Below is a small trained network, with its code and all its weights. Each question gives an input and a target symbol and asks what happens when units are switched off, that is, made to give their printed mean instead of their output.

import numpy as np


def w(rows, s, z=0):
    codes = np.array(rows[::2]) - 128.0
    scale = np.full(codes.shape[1], s)
    scale[-1] = z or s
    return codes * scale


def norm(h):
    return h / np.sqrt((h * h).mean(-1, keepdims=True) + 1e-5)


def f(y):
    return y / 2 * (1 + np.tanh(0.7978845608 * (y + 0.044715 * y**3)))


def softmax(a):
    e = np.exp(a - a.max(-1, keepdims=True))
    return e / e.sum(-1, keepdims=True)


def log_softmax(a):
    a = a - a.max(-1, keepdims=True)
    return a - np.log(np.exp(a).sum(-1, keepdims=True))


def net(x, mask):
    ids = ['αβζηστψω'.index(c) for c in x.split()]
    T = len(ids)
    res = E[ids] + P[:T]
    u = 0
    for l in range(2):
        q, k, v = (norm(res) @ M[l].T for M in (Q, K, V))
        z = softmax(np.where(np.tri(T) > 0, q @ k.T / 4**0.5, -1e9)) @ v
        res = res + np.where(mask[u], z, O[l][:, -1]) @ O[l][:, :-1]
        u += 1
        y = f(norm(res) @ A[l][:, :-1].T + A[l][:, -1])
        res = res + np.where(mask[u : u + 12], y, B[l][:, -1]) @ B[l][:, :-1]
        u += 12
    return log_softmax(norm(res)[-1] @ U[:, :-1].T + U[:, -1])


Q, K, V, O, A, B = {}, {}, {}, {}, {}, {}
E = w([
[127,170,109,57,154,124,226,138,176],'α',
[193,113,138,108,206,137,114,147,109],'β',
[77,171,131,193,137,162,183,125,132],'ζ',
[163,115,147,115,233,158,99,110,171],'η',
[57,104,168,106,168,3,88,153,96],'σ',
[180,140,148,168,217,141,140,102,102],'τ',
[201,97,166,123,201,132,82,74,146],'ψ',
[111,101,124,96,115,158,74,113,213],'ω',
],0.024)
P = w([
[168,120,92,213,226,102,74,133,203],'0',
[110,154,36,154,216,123,107,121,161],'1',
[122,80,107,149,172,110,170,51,203],'2',
[90,232,162,94,137,163,79,85,118],'3',
[132,146,248,148,97,148,110,195,191],'4',
[90,110,202,36,121,221,162,201,64],'5',
[93,60,169,91,139,197,192,128,177],'6',
],0.015)
Q[0] = w([
[106,147,58,124,146,174,132,31,142],'0.h1',
[111,2,111,132,144,178,201,142,133],'0.h1',
[174,183,158,161,122,156,136,164,209],'0.h1',
[105,183,130,45,120,231,103,106,40],'0.h1',
],0.0093)
K[0] = w([
[133,134,81,154,147,110,108,197,139],'0.h1',
[155,161,250,143,103,87,128,172,175],'0.h1',
[97,78,132,119,136,70,159,72,124],'0.h1',
[84,218,95,93,168,112,80,68,102],'0.h1',
],0.012)
V[0] = w([
[132,97,121,52,153,76,155,158,166],'0.h1',
[170,164,53,116,64,226,170,89,208],'0.h1',
[3,106,190,126,114,36,77,100,152],'0.h1',
[54,168,115,133,176,124,168,190,104],'0.h1',
],0.012)
O[0] = w([
[146,121,115,3,156,126,143,175,109,163],'0.h1',
[48,46,81,146,194,188,175,99,89,127],'0.h1',
[115,192,230,83,109,97,94,24,157,226],'0.h1',
[161,71,205,152,102,79,144,172,253,252],'0.h1',
],0.013,0.0034)
A[0] = w([
[113,94,160,96,45,183,146,128,129,82],'0.n1',
[141,139,190,128,121,78,102,185,49,90],'0.n2',
[180,168,192,131,96,210,161,90,184,121],'0.n3',
[69,82,64,156,77,187,200,161,55,68],'0.n4',
[56,4,66,167,82,234,112,161,122,2],'0.n5',
[226,72,144,109,108,106,16,103,85,144],'0.n6',
[163,164,139,129,79,87,131,202,174,27],'0.n7',
[215,119,54,37,63,68,79,210,63,68],'0.n8',
[119,144,215,96,106,60,172,78,130,30],'0.n9',
[200,127,142,53,119,150,97,86,151,77],'0.n10',
[194,181,46,136,87,65,64,92,141,98],'0.n11',
[94,168,128,121,72,126,99,104,43,60],'0.n12',
],0.011,0.0066)
B[0] = w([
[120,184,119,88,128,174,126,166,201,138],'0.n1',
[203,163,93,158,178,57,96,150,158,152],'0.n2',
[220,173,71,92,88,153,117,168,117,253],'0.n3',
[100,131,192,208,133,115,180,150,197,167],'0.n4',
[68,130,102,140,73,158,19,15,46,194],'0.n5',
[145,113,119,140,182,60,187,70,75,186],'0.n6',
[174,87,134,153,55,146,116,189,128,146],'0.n7',
[185,37,225,137,75,106,118,66,104,144],'0.n8',
[92,102,177,83,130,155,48,141,183,196],'0.n9',
[134,155,105,163,84,147,167,129,98,189],'0.n10',
[77,128,82,86,118,33,178,85,109,148],'0.n11',
[105,150,160,95,119,61,149,13,124,126],'0.n12',
],0.011,0.0062)
Q[1] = w([
[89,157,149,134,145,61,113,74,143],'1.h1',
[177,109,174,88,140,141,65,118,149],'1.h1',
[146,88,194,176,195,231,113,91,102],'1.h1',
[120,118,156,154,251,171,176,129,137],'1.h1',
],0.014)
K[1] = w([
[115,82,157,151,211,103,115,127,89],'1.h1',
[90,137,212,76,121,145,99,135,150],'1.h1',
[68,133,149,95,8,132,162,126,127],'1.h1',
[60,125,165,84,76,186,186,144,141],'1.h1',
],0.017)
V[1] = w([
[147,123,110,64,170,144,2,145,152],'1.h1',
[133,97,112,27,148,113,232,154,193],'1.h1',
[218,122,150,126,195,196,163,120,135],'1.h1',
[170,23,80,120,48,170,17,87,83],'1.h1',
],0.0096)
O[1] = w([
[158,126,65,96,153,139,10,129,161,136],'1.h1',
[90,114,120,40,159,80,184,202,129,118],'1.h1',
[162,147,91,148,169,98,145,121,109,166],'1.h1',
[142,86,114,124,52,124,84,60,81,3],'1.h1',
],0.014,0.0038)
A[1] = w([
[116,189,107,179,157,59,99,113,80,107],'1.n1',
[87,91,176,193,122,183,223,71,100,47],'1.n2',
[46,145,165,107,202,201,143,72,125,194],'1.n3',
[83,176,149,120,116,128,86,146,73,119],'1.n4',
[63,77,147,138,149,74,85,139,128,44],'1.n5',
[136,75,217,191,150,158,115,141,199,38],'1.n6',
[62,120,147,195,129,182,131,144,115,70],'1.n7',
[174,143,83,214,108,96,161,194,143,74],'1.n8',
[203,134,62,147,128,102,121,176,175,54],'1.n9',
[133,214,103,107,63,158,153,173,120,231],'1.n10',
[37,109,177,254,99,205,192,126,63,58],'1.n11',
[87,45,74,163,83,203,52,42,109,1],'1.n12',
],0.016,0.0074)
B[1] = w([
[125,136,133,147,122,165,185,87,140,150],'1.n1',
[168,95,191,187,168,146,123,147,219,221],'1.n2',
[118,123,120,74,54,125,82,130,136,231],'1.n3',
[164,117,149,160,150,142,116,115,91,137],'1.n4',
[180,138,135,127,140,175,89,133,124,140],'1.n5',
[149,104,202,151,165,152,117,107,192,200],'1.n6',
[181,110,152,149,151,130,104,93,145,183],'1.n7',
[93,155,156,51,50,158,121,118,108,165],'1.n8',
[80,157,131,190,75,155,120,168,101,154],'1.n9',
[127,74,108,162,185,117,149,84,92,181],'1.n10',
[172,99,188,183,151,141,110,127,218,248],'1.n11',
[83,149,99,2,104,147,23,111,115,206],'1.n12',
],0.02,0.014)
U = w([
[110,102,136,66,130,108,186,187,143,196],'α',
[159,61,130,142,55,109,143,171,82,149],'β',
[135,105,195,154,135,172,132,134,168,188],'ζ',
[156,174,71,157,162,146,103,174,139,5],'η',
[123,179,143,129,79,10,131,112,149,54],'σ',
[97,168,143,142,61,168,168,141,113,162],'τ',
[128,118,112,139,164,121,169,54,96,97],'ψ',
[115,101,129,60,88,170,97,90,121,151],'ω',
],0.011,0.0022)

Each question gives the input, a string of symbols that net reads in full, and the target symbol t.
The units are the heads (4 rows each of Q, K, V and O) and the neurons (one row each of A and B). Each row of codes is followed by its name. A weight is (code - 128) times the scale printed after its matrix; where a second scale follows, it is the last column's (O, A, B and U).
mask holds one flag per unit, layer by layer, with each layer's heads first. A switched-off unit (its flag False) gives its mean, the last column of its rows in O or B, instead of its output. The means were averaged over made-up inputs and are rounded, as every weight is.
A unit's drop is (log p(t) with every unit on - log p(t) with that unit switched off) / (log p(t) with every unit on - log p(t) with every unit switched off).
The circuit of an input: a set's keep is (log p(t) with only the set's units on - log p(t) with every unit switched off) / (log p(t) with every unit on - log p(t) with every unit switched off). Starting from the 12 units with the biggest drops (on a tie, the unit counted first), units are removed one at a time, each time the one whose removal leaves the highest keep (on an exact tie, the one counted first), for as long as the keep stays at least 0.8.
units of the circuit, in order: the units of the circuit, biggest drop first
top k neurons: the k neurons with the biggest drops, biggest first
top k neurons in layer l: the k neurons of layer l with the biggest drops, biggest first
drop of u: that unit's drop, to one decimal
input ω σ ζ, target ω: top neuron in layer 0	[0.n3]
input ω α η ω ζ σ, target ω: units of the circuit, in order	[0.h1; 1.n3]
input ω β β, target ω: units of the circuit, in order	[1.h1; 1.n12]
input ω α ζ ψ σ α, target ψ: units of the circuit, in order	[1.n10; 1.n12; 1.n11; 1.n2]
input β ζ ω β η τ, target ω: units of the circuit, in order	[0.h1; 0.n5; 1.h1; 1.n12]
input ω β σ, target ω: units of the circuit, in order	[0.h1; 1.n11]
input ζ ζ ω σ ψ ψ ω, target ψ: top 2 neurons	[1.n10; 0.n10]
input ζ ζ α τ ζ η ω, target ω: units of the circuit, in order	[0.h1; 0.n5; 1.h1; 1.n12]
input τ σ α, target τ: top 2 neurons	[1.n9; 1.n11]
input η η τ, target τ: top 3 neurons	[1.n9; 0.n9; 1.n8]
input ψ σ ω, target ψ: top 2 neurons	[0.n6; 0.n10]
input ζ α ζ ψ σ β, target ψ: top 2 neurons in layer 0	[0.n2; 0.n9]
input σ ζ ω ω ω, target ω: top 2 neurons	[1.n11; 1.n2]
input ζ β ζ η β ζ σ, target β: top neuron	[0.n8]
input ω σ τ τ ζ ζ, target τ: top 2 neurons in layer 0	[0.n3; 0.n5]
input β ω σ, target β: top 2 neurons	[0.n8; 0.n5]
input ω η ζ σ, target η: top 2 neurons in layer 0	[0.n2; 0.n5]
input ζ η τ β ω ψ, target ω: top 2 neurons	[1.n12; 0.n5]
input η σ ζ, target η: top 3 neurons in layer 0	[0.n3; 0.n9; 0.n4]
input ψ σ τ, target ψ: top neuron in layer 1	[1.n3]
input β ψ ψ, target ψ: drop of 1.n3	0.1
input σ α ψ ζ, target α: drop of 1.n7	0.0
input ψ η ζ τ α σ, target τ: drop of 1.n9	0.3
input ζ τ ζ α ψ, target α: top 2 neurons in layer 1	[1.n11; 1.n2]
